Below are the code and all the weights of a small trained network. Each question names an input and a class and asks about switching units off, where a switched-off unit gives its printed mean instead of its output.

import numpy as np


def w(rows, s, z=0):
    codes = np.array(rows[::2]) - 128.0
    scale = np.full(codes.shape[1], s)
    scale[-1] = z or s
    return codes * scale


def f(y):
    return y / 2 * (1 + np.tanh(0.7978845608 * (y + 0.044715 * y**3)))


def log_softmax(a):
    a = a - a.max(-1, keepdims=True)
    return a - np.log(np.exp(a).sum(-1, keepdims=True))


def net(x, mask):
    res = np.array(x, float).reshape(1, 7) / 4 @ E
    y = f(res @ A[0][:, :-1].T + A[0][:, -1])
    res = res + np.where(mask, y, B[0][:, -1]) @ B[0][:, :-1]
    return log_softmax(res[-1] @ U[:, :-1].T + U[:, -1])


A, B = {}, {}
E = w([
[141,68,167,87,212,215,13],'x0',
[117,87,209,103,56,143,166],'x1',
[49,181,149,201,209,169,197],'x2',
[165,230,126,40,104,238,111],'x3',
[235,182,64,199,231,88,178],'x4',
[88,217,123,203,82,56,125],'x5',
[146,151,255,136,128,110,52],'x6',
],0.0074)
A[0] = w([
[103,135,96,93,134,181,1,163],'N1',
[73,180,144,175,77,68,178,139],'N2',
[137,166,49,127,209,172,161,129],'N3',
[72,177,138,189,102,68,157,107],'N4',
[127,122,238,103,132,199,72,118],'N5',
[149,149,120,139,156,158,239,106],'N6',
[125,168,50,108,174,210,167,126],'N7',
[140,170,104,65,83,126,103,157],'N8',
[138,82,159,88,75,156,97,253],'N9',
[117,89,233,88,122,194,71,163],'N10',
[87,181,146,170,112,83,180,56],'N11',
[111,46,114,107,87,106,161,139],'N12',
[145,127,125,194,166,44,109,163],'N13',
[106,19,155,102,94,144,115,121],'N14',
[91,7,160,127,94,138,134,126],'N15',
[124,169,112,175,158,98,207,205],'N16',
[184,86,107,158,203,83,66,128],'N17',
[167,188,118,71,24,102,147,108],'N18',
],0.0095,0.0046)
B[0] = w([
[71,159,112,94,168,105,49,228],'N1',
[92,157,119,184,71,101,105,230],'N2',
[134,66,95,148,178,183,142,214],'N3',
[79,172,132,192,101,88,125,215],'N4',
[70,233,231,51,184,172,185,234],'N5',
[149,97,157,136,88,172,187,191],'N6',
[78,85,72,127,160,254,129,206],'N7',
[164,153,102,98,103,148,82,172],'N8',
[95,132,139,37,97,103,120,226],'N9',
[49,181,184,43,151,133,169,254],'N10',
[91,158,139,181,72,108,133,192],'N11',
[123,70,86,113,76,82,116,182],'N12',
[200,149,174,175,168,65,130,210],'N13',
[80,96,117,70,133,75,160,210],'N14',
[56,92,113,101,99,50,153,213],'N15',
[154,105,177,223,96,154,193,237],'N16',
[182,112,148,113,209,95,126,205],'N17',
[214,150,127,96,21,157,68,192],'N18',
],0.0095,0.01)
U = w([
[80,21,104,77,94,28,122,115],'0',
[99,108,29,137,205,179,40,5],'1',
[211,172,101,76,39,142,47,145],'2',
[159,43,100,167,132,211,215,109],'3',
[246,112,171,173,217,43,122,198],'4',
[68,220,228,58,160,146,141,134],'5',
[104,183,144,254,69,78,145,180],'6',
],0.0085,0.0016)

Each question gives the input, the list of numbers given to net, and the class t.
The units are the neurons (one row each of A and B). Each row of codes is followed by its name. A weight is (code - 128) times the scale printed after its matrix; where a second scale follows, it is the last column's (A, B and U).
mask holds one flag per neuron, in row order. A switched-off neuron (its flag False) gives its mean, the last column of its row in B, instead of its output. The means were averaged over made-up inputs and are rounded, as every weight is.
A unit's drop is (log p(t) with every unit on - log p(t) with that unit switched off) / (log p(t) with every unit on - log p(t) with every unit switched off).
The circuit of an input: a set's keep is (log p(t) with only the set's units on - log p(t) with every unit switched off) / (log p(t) with every unit on - log p(t) with every unit switched off). Starting from the 12 units with the biggest drops (on a tie, the unit counted first), units are removed one at a time, each time the one whose removal leaves the highest keep (on an exact tie, the one counted first), for as long as the keep stays at least 0.8.
circuit, biggest first: the units of the circuit, biggest drop first
most important unit: the unit with the biggest drop
top k neurons: the k neurons with the biggest drops, biggest first
drop of u: that unit's drop, to one decimal
input [-5,2,0,-6,1,-5,-6], class 3: most important unit => N16
input [5,1,-2,-7,1,7,6], class 4: circuit, biggest first => (N13 N17)
input [7,7,-8,-7,7,-5,7], class 5: top 2 neurons => (N5 N10)
input [-4,-7,-3,-7,2,-6,-6], class 4: circuit, biggest first => (N13 N17)
input [-5,4,-1,1,4,-3,7], class 6: circuit, biggest first => (N10 N5)
input [-3,2,2,-1,-4,0,-7], class 0: top 4 neurons => (N12 N13 N5 N15)
input [-8,4,1,5,-5,3,-6], class 6: top 2 neurons => (N2 N4)
input [6,-7,-3,2,7,3,1], class 4: top 2 neurons => (N17 N13)
input [8,7,-5,4,8,-8,-7], class 1: top 2 neurons => (N7 N3)
input [-1,-4,7,5,2,5,-4], class 3: top 2 neurons => (N7 N3)
input [-6,6,5,1,5,-2,3], class 6: drop of N15 => 0.0
input [2,-4,-7,2,3,8,3], class 2: drop of N3 => 0.1
input [0,-5,-3,7,-2,8,5], class 2: drop of N18 => 0.3
input [-3,7,-8,3,-5,5,-8], class 2: circuit, biggest first => (N18)
